Below is a small trained network, with its code and all its weights. Each question gives an input and a target symbol and asks what happens when units are switched off, that is, made to give their printed mean instead of their output.

import numpy as np


def w(rows, s, z=0):
    codes = np.array(rows[::2]) - 128.0
    scale = np.full(codes.shape[1], s)
    scale[-1] = z or s
    return codes * scale


def f(y):
    return y / 2 * (1 + np.tanh(0.7978845608 * (y + 0.044715 * y**3)))


def softmax(a):
    e = np.exp(a - a.max(-1, keepdims=True))
    return e / e.sum(-1, keepdims=True)


def log_softmax(a):
    a = a - a.max(-1, keepdims=True)
    return a - np.log(np.exp(a).sum(-1, keepdims=True))


def net(x, mask):
    ids = ['ΓΔΘΣΦΨαβεζηλμξτω'.index(c) for c in x.split()]
    T = len(ids)
    res = E[ids] + P[:T]
    u = 0
    for l in range(2):
        r = res
        for j in range(2):
            rows = slice(4 * j, 4 * j + 4)
            q, k, v = (r @ M[l][rows].T for M in (Q, K, V))
            z = softmax(np.where(np.tri(T) > 0, q @ k.T / 4**0.5, -1e9)) @ v
            o = O[l][rows]
            res = res + np.where(mask[u + j], z, o[:, -1]) @ o[:, :-1]
        u += 2
        y = f(res @ A[l][:, :-1].T + A[l][:, -1])
        res = res + np.where(mask[u : u + 4], y, B[l][:, -1]) @ B[l][:, :-1]
        u += 4
    return log_softmax(res[-1] @ U[:, :-1].T + U[:, -1])


Q, K, V, O, A, B = {}, {}, {}, {}, {}, {}
E = w([
[109,109,92,120,193,107,144,69],'Γ',
[150,235,111,27,151,189,154,118],'Δ',
[134,156,83,138,56,150,202,114],'Θ',
[117,173,104,140,134,254,117,100],'Σ',
[132,88,106,128,152,132,183,144],'Φ',
[140,120,190,209,70,160,82,146],'Ψ',
[72,180,210,158,107,113,135,101],'α',
[202,121,91,109,155,202,174,118],'β',
[92,123,103,149,129,99,86,83],'ε',
[133,151,98,122,122,125,66,110],'ζ',
[218,152,117,129,105,122,79,126],'η',
[95,125,43,124,123,143,105,120],'λ',
[71,128,69,169,56,212,157,181],'μ',
[92,139,164,109,149,112,92,167],'ξ',
[90,211,127,113,19,98,110,141],'τ',
[163,108,174,141,115,45,138,117],'ω',
],0.019)
P = w([
[176,160,128,109,189,51,88,174],'0',
[128,107,168,91,64,142,96,92],'1',
[181,223,100,226,158,56,167,119],'2',
[62,38,160,52,64,134,63,95],'3',
[204,232,142,202,218,88,178,171],'4',
[18,2,127,68,8,102,72,43],'5',
],0.0086)
Q[0] = w([
[186,170,109,194,118,122,134,128],'0.h1',
[158,142,167,108,169,125,173,133],'0.h1',
[172,61,166,114,103,108,121,212],'0.h1',
[100,187,135,112,164,126,182,247],'0.h1',
[209,162,148,197,148,113,201,187],'0.h2',
[82,65,117,146,124,184,124,93],'0.h2',
[98,127,147,100,125,178,132,233],'0.h2',
[144,92,86,108,109,122,207,104],'0.h2',
],0.013)
K[0] = w([
[139,131,117,239,196,77,50,218],'0.h1',
[147,208,101,123,124,77,119,130],'0.h1',
[163,90,207,131,51,108,174,135],'0.h1',
[142,233,89,207,169,154,236,121],'0.h1',
[125,242,71,255,158,79,153,192],'0.h2',
[59,97,109,111,28,149,106,116],'0.h2',
[117,178,199,184,88,194,251,123],'0.h2',
[39,146,206,88,192,115,82,128],'0.h2',
],0.0094)
V[0] = w([
[99,166,105,101,174,144,230,130],'0.h1',
[188,83,169,119,204,135,132,60],'0.h1',
[103,198,117,80,139,155,118,19],'0.h1',
[121,145,224,122,61,97,218,100],'0.h1',
[206,84,120,116,199,138,229,82],'0.h2',
[70,116,161,165,207,124,44,215],'0.h2',
[178,96,46,188,79,254,143,115],'0.h2',
[168,106,61,7,126,117,9,96],'0.h2',
],0.008)
O[0] = w([
[114,117,103,84,62,164,209,105,151],'0.h1',
[74,115,116,109,119,107,75,24,57],'0.h1',
[172,169,217,160,92,98,254,99,254],'0.h1',
[188,87,184,52,111,73,64,144,194],'0.h1',
[86,81,83,81,87,136,131,24,32],'0.h2',
[11,171,149,136,183,108,74,147,68],'0.h2',
[138,57,139,197,58,206,161,108,92],'0.h2',
[140,197,50,170,168,104,225,103,143],'0.h2',
],0.0082,0.0054)
A[0] = w([
[113,136,2,91,111,151,142,187,115],'0.n1',
[173,82,149,202,148,110,124,139,250],'0.n2',
[90,143,104,96,30,114,80,173,227],'0.n3',
[160,160,129,93,132,51,133,74,251],'0.n4',
],0.009,0.0027)
B[0] = w([
[24,168,125,4,102,98,17,102,160],'0.n1',
[95,180,69,118,99,95,37,225,176],'0.n2',
[106,68,176,101,238,188,78,65,183],'0.n3',
[115,22,27,119,254,122,177,93,249],'0.n4',
],0.0077,0.012)
Q[1] = w([
[194,173,200,66,105,85,181,153],'1.h1',
[135,37,110,71,149,150,185,84],'1.h1',
[148,180,128,199,99,144,162,83],'1.h1',
[108,2,172,183,110,184,156,176],'1.h1',
[216,203,119,99,113,146,219,123],'1.h2',
[192,117,56,176,76,163,92,214],'1.h2',
[98,179,114,74,109,120,92,193],'1.h2',
[159,213,12,145,179,51,138,137],'1.h2',
],0.007)
K[1] = w([
[171,183,148,183,33,29,159,116],'1.h1',
[156,31,140,126,136,131,169,84],'1.h1',
[145,187,45,144,153,255,168,116],'1.h1',
[176,114,144,215,39,152,125,127],'1.h1',
[146,177,151,118,109,186,206,99],'1.h2',
[90,142,178,96,109,192,104,149],'1.h2',
[137,170,139,87,159,161,133,166],'1.h2',
[128,218,101,114,209,80,104,122],'1.h2',
],0.0072)
V[1] = w([
[144,101,177,222,113,111,151,155],'1.h1',
[127,102,67,71,63,163,63,181],'1.h1',
[105,117,135,78,85,54,135,121],'1.h1',
[236,155,24,84,86,98,134,102],'1.h1',
[133,189,119,35,61,129,106,177],'1.h2',
[254,176,141,160,164,97,91,133],'1.h2',
[92,184,44,169,158,109,157,193],'1.h2',
[128,225,216,64,124,129,157,58],'1.h2',
],0.008)
O[1] = w([
[178,139,48,116,165,186,169,194,2],'1.h1',
[163,180,145,58,47,44,128,89,54],'1.h1',
[136,125,233,68,126,75,116,203,132],'1.h1',
[36,100,85,50,53,57,90,163,151],'1.h1',
[118,163,207,104,83,128,143,138,86],'1.h2',
[245,157,58,165,131,62,153,98,126],'1.h2',
[84,179,86,51,152,140,182,155,217],'1.h2',
[130,84,212,253,153,68,177,160,149],'1.h2',
],0.0064,0.0074)
A[1] = w([
[112,200,192,239,129,88,89,163,251],'1.n1',
[82,56,77,136,63,146,47,93,76],'1.n2',
[144,136,183,140,119,157,202,25,180],'1.n3',
[184,1,222,95,170,79,110,204,98],'1.n4',
],0.0059,0.0033)
B[1] = w([
[122,176,98,174,31,171,130,93,212],'1.n1',
[96,159,130,188,146,100,134,167,182],'1.n2',
[127,111,211,179,165,1,69,101,183],'1.n3',
[191,76,108,59,126,175,143,188,251],'1.n4',
],0.0099,0.011)
U = w([
[65,91,104,135,167,201,88,115,107],'Γ',
[92,94,157,114,105,77,185,182,139],'Δ',
[155,101,149,88,33,95,92,151,129],'Θ',
[120,114,120,218,82,215,148,95,184],'Σ',
[92,123,193,102,146,112,28,114,121],'Φ',
[168,179,162,100,98,113,45,80,125],'Ψ',
[173,120,146,97,173,192,129,145,183],'α',
[71,85,148,190,85,80,25,180,109],'β',
[89,161,126,123,156,168,125,180,125],'ε',
[92,166,115,148,118,164,152,190,117],'ζ',
[119,145,123,115,113,145,113,117,189],'η',
[104,182,163,146,76,117,140,173,129],'λ',
[76,178,193,78,93,214,123,153,149],'μ',
[75,182,194,156,189,142,84,186,83],'ξ',
[153,183,123,127,85,112,167,254,2],'τ',
[125,99,107,53,131,110,49,123,16],'ω',
],0.0066,0.0048)

Each question gives the input, a string of symbols that net reads in full, and the target symbol t.
The units are the heads (4 rows each of Q, K, V and O) and the neurons (one row each of A and B). Each row of codes is followed by its name. A weight is (code - 128) times the scale printed after its matrix; where a second scale follows, it is the last column's (O, A, B and U).
mask holds one flag per unit, layer by layer, with each layer's heads first. A switched-off unit (its flag False) gives its mean, the last column of its rows in O or B, instead of its output. The means were averaged over made-up inputs and are rounded, as every weight is.
A unit's drop is (log p(t) with every unit on - log p(t) with that unit switched off) / (log p(t) with every unit on - log p(t) with every unit switched off).
The circuit of an input: a set's keep is (log p(t) with only the set's units on - log p(t) with every unit switched off) / (log p(t) with every unit on - log p(t) with every unit switched off). Starting from all 12 units, units are removed one at a time, each time the one whose removal leaves the highest keep (on an exact tie, the one counted first), for as long as the keep stays at least 0.8.
circuit, biggest first: the units of the circuit, biggest drop first
k most important neurons: the k neurons with the biggest drops, biggest first
top k neurons in layer l: the k neurons of layer l with the biggest drops, biggest first
which heads matter: for each layer, one digit per head in row order, 1 if its drop is at least 0.15 and else 0, layers parted by /
input τ Θ ε, target τ: circuit, biggest first -> (1.h2; 0.h2; 0.n3)
input α Θ Σ ξ, target Θ: which heads matter -> 01 / 00
input μ β μ α α, target μ: circuit, biggest first -> (1.h2; 0.h2; 0.h1)
input α α α α, target α: circuit, biggest first -> (1.n4; 0.h1; 1.h1; 0.h2)
input Δ τ β ζ α, target β: circuit, biggest first -> (0.h2; 1.h2; 1.n3)
input Θ Φ Σ α Θ, target Σ: which heads matter -> 11 / 10
input τ λ β τ α, target β: circuit, biggest first -> (0.h2; 1.n3; 1.h2)
input α ε μ, target μ: circuit, biggest first -> (0.h1; 1.h2; 0.n1)
input Σ α τ β Σ τ, target β: which heads matter -> 01 / 01
input Σ α Δ α τ β, target α: circuit, biggest first -> (0.h2; 1.h1; 1.n4)
input Φ τ Δ ω τ, target Δ: circuit, biggest first -> (0.h1; 0.h2; 1.h2; 1.h1)
input τ ξ α, target τ: which heads matter -> 11 / 01
input α α α τ, target α: circuit, biggest first -> (0.n3; 1.n4; 1.h1; 0.h1)
input α Δ μ ζ, target Σ: which heads matter -> 11 / 10
input τ μ Δ α Θ Θ, target α: which heads matter -> 11 / 10
input μ Φ λ Δ α ζ, target Ψ: which heads matter -> 10 / 10
input μ λ Ψ ω, target ω: which heads matter -> 10 / 00
input Δ Δ Δ α, target Δ: which heads matter -> 11 / 00
input Δ Ψ Σ ζ, target β: 3 most important neurons -> (0.n1; 0.n4; 1.n4)
input α Δ τ α Δ Γ, target Γ: circuit, biggest first -> (1.h2; 0.n4; 0.h2; 0.h1)
input ζ α μ Ψ τ, target μ: top 2 neurons in layer 0 -> (0.n4; 0.n1)
input Δ Ψ α, target Δ: circuit, biggest first -> (0.h2; 0.h1; 1.h2; 1.h1)
input Γ β λ α Γ, target Γ: which heads matter -> 01 / 01
input μ α λ β α, target λ: 2 most important neurons -> (0.n4; 0.n1)
input μ μ Θ, target μ: circuit, biggest first -> (1.h2; 0.h1; 0.n1)
input Ψ α α, target Ψ: which heads matter -> 11 / 11
input λ Θ τ, target λ: top 2 neurons in layer 0 -> (0.n1; 0.n4)
input Σ β τ μ Φ, target τ: which heads matter -> 00 / 00
input τ Δ α Θ, target Δ: 2 most important neurons -> (1.n1; 0.n2)
